Below is a small trained network, with its code and all its weights. Each question gives an input and a target symbol and asks what happens when units are switched off, that is, made to give their printed mean instead of their output.

import numpy as np


def w(rows, s, z=0):
    codes = np.array(rows[::2]) - 128.0
    scale = np.full(codes.shape[1], s)
    scale[-1] = z or s
    return codes * scale


def softmax(a):
    e = np.exp(a - a.max(-1, keepdims=True))
    return e / e.sum(-1, keepdims=True)


def log_softmax(a):
    a = a - a.max(-1, keepdims=True)
    return a - np.log(np.exp(a).sum(-1, keepdims=True))


def net(x, mask):
    ids = ['ΓΛΠΦημξτψ'.index(c) for c in x.split()]
    T = len(ids)
    res = E[ids] + P[:T]
    u = 0
    for l in range(3):
        r = res
        for j in range(3):
            rows = slice(2 * j, 2 * j + 2)
            q, k, v = (r @ M[l][rows].T for M in (Q, K, V))
            z = softmax(np.where(np.tri(T) > 0, q @ k.T / 2**0.5, -1e9)) @ v
            o = O[l][rows]
            res = res + np.where(mask[u + j], z, o[:, -1]) @ o[:, :-1]
        u += 3
    return log_softmax(res[-1] @ U[:, :-1].T + U[:, -1])


Q, K, V, O = {}, {}, {}, {}
E = w([
[64,151,111,111,84],'Γ',
[46,154,108,101,76],'Λ',
[99,94,159,175,161],'Π',
[48,117,146,161,104],'Φ',
[115,152,176,115,159],'η',
[169,137,89,7,71],'μ',
[84,62,116,95,155],'ξ',
[27,76,56,141,97],'τ',
[185,210,82,120,175],'ψ',
],0.02)
P = w([
[153,60,194,139,103],'0',
[112,74,156,126,116],'1',
[98,89,120,123,127],'2',
[95,102,104,113,142],'3',
[90,113,88,113,155],'4',
[89,124,73,107,165],'5',
[83,125,69,99,172],'6',
[92,138,42,99,180],'7',
[74,146,39,97,185],'8',
[82,145,38,92,197],'9',
[66,138,39,90,206],'10',
[69,154,44,108,254],'11',
],0.0061)
Q[0] = w([
[255,152,115,110,128],'0.h1',
[220,145,118,223,52],'0.h1',
[181,92,118,61,115],'0.h2',
[113,84,159,164,181],'0.h2',
[94,150,94,61,205],'0.h3',
[61,163,49,133,167],'0.h3',
],0.0088)
K[0] = w([
[204,184,216,142,69],'0.h1',
[84,254,180,209,103],'0.h1',
[243,97,126,68,136],'0.h2',
[65,19,236,110,213],'0.h2',
[38,122,48,139,145],'0.h3',
[57,25,33,187,137],'0.h3',
],0.0077)
V[0] = w([
[67,160,146,254,156],'0.h1',
[73,79,108,103,215],'0.h1',
[92,60,136,173,89],'0.h2',
[28,76,73,138,177],'0.h2',
[174,90,42,169,224],'0.h3',
[156,155,177,115,116],'0.h3',
],0.0089)
O[0] = w([
[114,160,247,175,60,83],'0.h1',
[254,75,70,172,198,253],'0.h1',
[49,132,141,191,168,149],'0.h2',
[74,67,56,77,102,254],'0.h2',
[108,119,66,143,142,119],'0.h3',
[217,206,253,63,167,16],'0.h3',
],0.0079,0.0064)
Q[1] = w([
[164,35,157,130,129],'1.h1',
[131,192,163,169,169],'1.h1',
[97,106,24,208,246],'1.h2',
[68,67,2,175,149],'1.h2',
[34,12,101,117,148],'1.h3',
[182,133,156,155,47],'1.h3',
],0.0097)
K[1] = w([
[156,9,130,171,183],'1.h1',
[175,120,186,174,112],'1.h1',
[124,58,75,145,177],'1.h2',
[119,44,58,138,166],'1.h2',
[118,133,186,239,40],'1.h3',
[230,184,136,113,134],'1.h3',
],0.012)
V[1] = w([
[125,254,106,131,128],'1.h1',
[159,145,237,212,171],'1.h1',
[226,162,110,106,83],'1.h2',
[39,197,83,198,61],'1.h2',
[167,147,122,112,119],'1.h3',
[120,59,161,121,108],'1.h3',
],0.0079)
O[1] = w([
[77,2,188,138,191,75],'1.h1',
[103,181,98,227,106,3],'1.h1',
[160,144,172,125,138,41],'1.h2',
[203,48,193,181,70,163],'1.h2',
[167,144,139,150,75,88],'1.h3',
[58,127,151,84,120,161],'1.h3',
],0.0087,0.02)
Q[2] = w([
[146,175,222,251,133],'2.h1',
[159,121,111,127,190],'2.h1',
[130,146,113,137,138],'2.h2',
[109,127,148,85,109],'2.h2',
[102,107,64,102,108],'2.h3',
[194,99,102,161,196],'2.h3',
],0.012)
K[2] = w([
[99,165,181,253,153],'2.h1',
[145,145,151,73,13],'2.h1',
[189,126,112,178,154],'2.h2',
[160,131,95,68,78],'2.h2',
[185,119,79,43,99],'2.h3',
[183,65,72,162,235],'2.h3',
],0.007)
V[2] = w([
[60,81,69,177,192],'2.h1',
[88,70,156,173,226],'2.h1',
[92,123,152,193,186],'2.h2',
[200,158,96,40,27],'2.h2',
[218,142,157,106,105],'2.h3',
[3,73,79,161,144],'2.h3',
],0.007)
O[2] = w([
[178,85,35,190,254,111],'2.h1',
[145,126,77,219,173,42],'2.h1',
[139,111,139,162,99,23],'2.h2',
[198,138,52,193,127,254],'2.h2',
[117,107,92,144,103,160],'2.h3',
[106,55,111,48,166,111],'2.h3',
],0.0083,0.015)
U = w([
[174,166,127,73,90,124],'Γ',
[116,127,152,58,119,174],'Λ',
[123,110,172,29,133,99],'Π',
[154,183,74,116,221,99],'Φ',
[152,155,190,105,214,254],'η',
[254,174,92,201,166,233],'μ',
[244,35,126,158,148,78],'ξ',
[98,151,64,229,167,130],'τ',
[83,95,148,138,158,69],'ψ',
],0.0083,0.0072)

Each question gives the input, a string of symbols that net reads in full, and the target symbol t.
The units are the heads (2 rows each of Q, K, V and O). Each row of codes is followed by its name. A weight is (code - 128) times the scale printed after its matrix; where a second scale follows, it is the last column's (O and U).
mask holds one flag per head, layer by layer. A switched-off head (its flag False) gives its mean, the last column of its rows in O, instead of its output. The means were averaged over made-up inputs and are rounded, as every weight is.
A unit's drop is (log p(t) with every unit on - log p(t) with that unit switched off) / (log p(t) with every unit on - log p(t) with every unit switched off).
The circuit of an input: a set's keep is (log p(t) with only the set's units on - log p(t) with every unit switched off) / (log p(t) with every unit on - log p(t) with every unit switched off). Starting from all 9 units, units are removed one at a time, each time the one whose removal leaves the highest keep (on an exact tie, the one counted first), for as long as the keep stays at least 0.8.
circuit, biggest first: the units of the circuit, biggest drop first
unit that matters most: the unit with the biggest drop
which heads matter: for each layer, one digit per head in row order, 1 if its drop is at least 0.15 and else 0, layers parted by /
input μ Γ Π μ Π ξ Γ Π, target Φ: unit that matters most -> 1.h1
input μ ψ Γ, target Γ: which heads matter -> 011 / 001 / 111
input τ ψ η η η τ Λ Λ ψ Π η, target ξ: circuit, biggest first -> [1.h2 0.h3]
input η τ τ Λ τ Φ Π Λ Φ ξ η Λ, target Φ: circuit, biggest first -> [0.h1 2.h1 1.h2]
input τ η ξ ψ Γ ψ τ Π, target ξ: circuit, biggest first -> [0.h3 1.h2]
input ψ Π Γ ψ μ ξ η Λ ψ, target Π: circuit, biggest first -> [1.h1 2.h1 0.h2]
input τ Γ ψ ψ μ ψ Π Γ η ξ, target Γ: circuit, biggest first -> [1.h1 0.h2 2.h3]
input ψ ψ Π ψ Γ ψ ψ, target μ: circuit, biggest first -> [0.h2 1.h3]
input μ Γ Φ ξ, target Γ: circuit, biggest first -> [2.h1 2.h3 0.h3 1.h1]
input ψ Φ Φ Φ ψ ψ ξ Π, target Φ: circuit, biggest first -> [2.h1 1.h2 0.h1 2.h3]
input ξ ψ Γ Λ η, target Φ: circuit, biggest first -> [1.h2 2.h1]
input Γ Γ ψ Λ Π Π, target τ: which heads matter -> 000 / 100 / 100
input μ η η Λ, target Γ: circuit, biggest first -> [2.h1 2.h3 2.h2 0.h3]
input μ ξ ψ τ τ Φ Π μ ψ, target ξ: which heads matter -> 101 / 110 / 000
input τ Γ μ Φ, target Γ: which heads matter -> 011 / 100 / 111
input η τ ψ Γ Λ ψ Π η, target ξ: circuit, biggest first -> [1.h2 2.h1 0.h3]
input Γ Φ Γ Λ ψ ψ Λ μ Π Φ τ μ, target ξ: circuit, biggest first -> [1.h2 0.h3]
input ξ ψ ψ, target Φ: circuit, biggest first -> [1.h2]
input ξ ψ Λ ξ ξ μ Π, target Γ: which heads matter -> 010 / 100 / 101
input Γ ξ ξ Π ψ Π Π τ, target ξ: unit that matters most -> 0.h3
input τ η Π Π Λ Φ Λ Λ Λ, target ξ: which heads matter -> 010 / 010 / 100
input ψ ξ μ Γ ψ Π Π ξ ψ μ Γ, target Φ: which heads matter -> 100 / 110 / 010
input ψ ξ τ Γ ξ ψ τ τ μ Φ, target Γ: which heads matter -> 010 / 100 / 111
input Φ Φ Γ Λ μ Φ ψ, target Γ: which heads matter -> 011 / 001 / 101
input Λ Λ ξ ξ ψ, target Φ: which heads matter -> 000 / 010 / 100
input Π τ ξ Π Γ ψ μ Π η Φ ψ, target Λ: which heads matter -> 010 / 000 / 100
